Below are the code and all the weights of a small trained network. Each question names an input and a class and asks about switching units off, where a switched-off unit gives its printed mean instead of its output.

import numpy as np


def w(rows, s, z=0):
    codes = np.array(rows[::2]) - 128.0
    scale = np.full(codes.shape[1], s)
    scale[-1] = z or s
    return codes * scale


def norm(h):
    return h / np.sqrt((h * h).mean(-1, keepdims=True) + 1e-5)


def f(y):
    return y / 2 * (1 + np.tanh(0.7978845608 * (y + 0.044715 * y**3)))


def log_softmax(a):
    a = a - a.max(-1, keepdims=True)
    return a - np.log(np.exp(a).sum(-1, keepdims=True))


def net(x, mask):
    res = np.array(x, float).reshape(1, 8) / 4 @ E
    u = 0
    for l in range(4):
        y = f(norm(res) @ A[l][:, :-1].T + A[l][:, -1])
        res = res + np.where(mask[u : u + 4], y, B[l][:, -1]) @ B[l][:, :-1]
        u += 4
    return log_softmax(norm(res)[-1] @ U[:, :-1].T + U[:, -1])


A, B = {}, {}
E = w([
[65,42,157,150,205,98,143,131],'x0',
[209,207,200,79,43,130,254,161],'x1',
[7,15,83,199,119,30,156,163],'x2',
[154,198,209,79,107,148,242,75],'x3',
[229,133,169,111,55,106,255,118],'x4',
[157,210,138,181,170,198,70,126],'x5',
[119,170,132,68,176,223,40,164],'x6',
[192,239,86,110,189,199,13,149],'x7',
],0.0068)
A[0] = w([
[157,173,86,137,123,157,200,137,78],'0.n1',
[16,2,58,193,155,90,188,172,43],'0.n2',
[27,4,85,160,193,43,143,129,54],'0.n3',
[142,94,88,117,167,120,110,163,4],'0.n4',
],0.0068,0.0036)
B[0] = w([
[145,64,91,189,143,94,156,168,143],'0.n1',
[108,113,125,179,25,72,90,44,250],'0.n2',
[16,56,99,132,1,40,45,57,254],'0.n3',
[112,105,114,53,138,115,99,74,122],'0.n4',
],0.0097,0.0061)
A[1] = w([
[115,113,62,115,99,115,123,98,148],'1.n1',
[139,136,106,135,136,172,40,114,72],'1.n2',
[128,156,83,125,205,165,1,128,115],'1.n3',
[109,164,79,142,159,148,79,146,2],'1.n4',
],0.0097,0.0048)
B[1] = w([
[155,217,250,136,174,112,72,67,190],'1.n1',
[100,129,108,119,181,194,166,101,191],'1.n2',
[68,150,92,168,161,201,150,202,254],'1.n3',
[94,204,142,76,150,165,167,111,148],'1.n4',
],0.012,0.0072)
A[2] = w([
[107,138,180,84,134,104,92,150,26],'2.n1',
[208,106,159,179,221,54,185,202,4],'2.n2',
[98,154,122,86,166,156,33,178,96],'2.n3',
[163,75,154,97,126,186,1,104,114],'2.n4',
],0.0062,0.0033)
B[2] = w([
[122,70,140,239,102,173,145,155,76],'2.n1',
[145,93,114,124,139,116,153,124,143],'2.n2',
[153,143,82,183,190,129,98,55,254],'2.n3',
[110,161,204,255,172,107,127,156,195],'2.n4',
],0.0096,0.002)
A[3] = w([
[212,183,157,112,81,130,222,91,190],'3.n1',
[60,2,141,168,220,84,130,105,153],'3.n2',
[60,117,149,18,119,154,94,123,4],'3.n3',
[203,143,196,109,79,102,186,153,108],'3.n4',
],0.0087,0.0016)
B[3] = w([
[247,62,93,182,125,74,193,129,254],'3.n1',
[72,156,171,3,113,70,101,210,205],'3.n2',
[73,68,165,232,114,127,198,168,132],'3.n3',
[215,98,128,2,129,147,157,134,221],'3.n4',
],0.0085,0.0065)
U = w([
[45,95,163,157,70,83,40,90,219],'0',
[247,121,123,113,105,139,185,137,7],'1',
[107,193,77,151,204,226,90,163,144],'2',
],0.014,0.0013)

Each question gives the input, the list of numbers given to net, and the class t.
The units are the neurons (one row each of A and B). Each row of codes is followed by its name. A weight is (code - 128) times the scale printed after its matrix; where a second scale follows, it is the last column's (A, B and U).
mask holds one flag per neuron, layer by layer. A switched-off neuron (its flag False) gives its mean, the last column of its row in B, instead of its output. The means were averaged over made-up inputs and are rounded, as every weight is.
A unit's drop is (log p(t) with every unit on - log p(t) with that unit switched off) / (log p(t) with every unit on - log p(t) with every unit switched off).
The circuit of an input: a set's keep is (log p(t) with only the set's units on - log p(t) with every unit switched off) / (log p(t) with every unit on - log p(t) with every unit switched off). Starting from the 12 units with the biggest drops (on a tie, the unit counted first), units are removed one at a time, each time the one whose removal leaves the highest keep (on an exact tie, the one counted first), for as long as the keep stays at least 0.8.
circuit, biggest first: the units of the circuit, biggest drop first
most important unit: the unit with the biggest drop
top k neurons: the k neurons with the biggest drops, biggest first
top k neurons in layer l: the k neurons of layer l with the biggest drops, biggest first
drop when u is switched off: that unit's drop, to one decimal
input [8,-7,-4,-2,-1,3,-3,3], class 2: most important unit	1.n3
input [4,-8,-4,5,-2,-2,1,0], class 2: top 2 neurons	0.n2, 1.n3
input [-8,-6,-7,2,-6,0,-7,-5], class 2: top 2 neurons	0.n3, 0.n2
input [6,-1,-3,-8,4,2,0,1], class 2: circuit, biggest first	1.n3, 0.n2
input [5,-5,-8,3,0,3,-5,-5], class 1: top 2 neurons	0.n3, 1.n3
input [7,5,-2,-1,-7,8,-4,-2], class 2: top 2 neurons	0.n2, 0.n3
input [-3,-1,-3,-1,-1,-4,-1,1], class 2: top 2 neurons	0.n3, 0.n2
input [1,-7,-7,4,-6,-7,-6,2], class 2: top 2 neurons in layer 0	0.n2, 0.n1
input [3,-6,-1,4,-6,8,-5,0], class 2: top 2 neurons	1.n3, 0.n2
input [-6,6,4,-3,1,-5,-2,-4], class 1: drop when 0.n3 is switched off	0.4
input [-7,6,4,1,-7,-2,-5,-1], class 1: drop when 0.n3 is switched off	0.9
input [-4,-8,1,7,5,0,-5,4], class 1: drop when 1.n3 is switched off	0.0
